Below are the code and all the weights of a small trained network. Each question names an input and a class and asks about switching units off, where a switched-off unit gives its printed mean instead of its output.

import numpy as np


def w(rows, s, z=0):
    codes = np.array(rows[::2]) - 128.0
    scale = np.full(codes.shape[1], s)
    scale[-1] = z or s
    return codes * scale


def f(y):
    return y / 2 * (1 + np.tanh(0.7978845608 * (y + 0.044715 * y**3)))


def log_softmax(a):
    a = a - a.max(-1, keepdims=True)
    return a - np.log(np.exp(a).sum(-1, keepdims=True))


def net(x, mask):
    res = np.array(x, float).reshape(1, 5) / 4 @ E
    y = f(res @ A[0][:, :-1].T + A[0][:, -1])
    res = res + np.where(mask, y, B[0][:, -1]) @ B[0][:, :-1]
    return log_softmax(res[-1] @ U[:, :-1].T + U[:, -1])


A, B = {}, {}
E = w([
[214,158,191,83,113,174,97],'x0',
[186,150,238,139,65,182,69],'x1',
[99,50,106,190,113,200,254],'x2',
[207,93,119,139,19,67,83],'x3',
[43,99,88,199,196,27,36],'x4',
],0.0068)
A[0] = w([
[44,45,141,155,107,35,139,102],'n1',
[126,169,166,254,124,118,24,125],'n2',
[102,191,119,104,70,155,188,70],'n3',
[121,158,67,177,155,18,43,250],'n4',
[193,180,218,109,121,135,192,200],'n5',
[97,124,107,79,123,108,121,7],'n6',
[204,192,159,129,181,57,184,173],'n7',
],0.0063,0.0016)
B[0] = w([
[157,157,150,122,167,2,94,195],'n1',
[177,87,251,113,182,67,108,195],'n2',
[171,139,90,165,26,83,74,147],'n3',
[124,219,86,146,165,93,168,254],'n4',
[81,57,135,149,114,189,84,209],'n5',
[140,165,63,86,160,93,63,123],'n6',
[128,48,128,128,145,90,176,149],'n7',
],0.0096,0.0064)
U = w([
[194,113,45,85,196,159,254,250],'0',
[31,78,165,184,121,203,57,17],'1',
[92,129,65,136,206,130,159,91],'2',
[146,147,171,116,208,148,169,95],'3',
],0.007,0.0016)

Each question gives the input, the list of numbers given to net, and the class t.
The units are the neurons (one row each of A and B). Each row of codes is followed by its name. A weight is (code - 128) times the scale printed after its matrix; where a second scale follows, it is the last column's (A, B and U).
mask holds one flag per neuron, in row order. A switched-off neuron (its flag False) gives its mean, the last column of its row in B, instead of its output. The means were averaged over made-up inputs and are rounded, as every weight is.
A unit's drop is (log p(t) with every unit on - log p(t) with that unit switched off) / (log p(t) with every unit on - log p(t) with every unit switched off).
The circuit of an input: a set's keep is (log p(t) with only the set's units on - log p(t) with every unit switched off) / (log p(t) with every unit on - log p(t) with every unit switched off). Starting from all 7 units, units are removed one at a time, each time the one whose removal leaves the highest keep (on an exact tie, the one counted first), for as long as the keep stays at least 0.8.
units of the circuit, in order: the units of the circuit, biggest drop first
unit that matters most: the unit with the biggest drop
k most important neurons: the k neurons with the biggest drops, biggest first
drop when u is switched off: that unit's drop, to one decimal
input [4,8,6,6,8], class 3: unit that matters most	n2
input [2,1,8,-8,-4], class 1: units of the circuit, in order	[n5 n4 n3]
input [0,1,0,-8,-2], class 1: units of the circuit, in order	[n4 n1]
input [-6,8,0,-7,-8], class 1: units of the circuit, in order	[n5 n4]
input [2,1,-2,-3,-1], class 1: units of the circuit, in order	[n4 n1]
input [3,5,-6,3,-2], class 1: 2 most important neurons	[n5 n4]
input [5,8,-6,4,7], class 3: 2 most important neurons	[n2 n4]
input [-5,1,7,8,7], class 3: units of the circuit, in order	[n1 n2]
input [-1,2,5,-8,-7], class 1: 3 most important neurons	[n5 n4 n3]
input [4,3,-4,-7,-2], class 1: 3 most important neurons	[n5 n4 n1]
input [3,8,3,8,7], class 3: drop when n5 is switched off	0.2
input [-1,4,-5,6,-6], class 1: drop when n5 is switched off	0.4
input [5,8,-2,8,8], class 3: drop when n2 is switched off	0.4
input [3,5,7,5,-6], class 1: units of the circuit, in order	[n5]
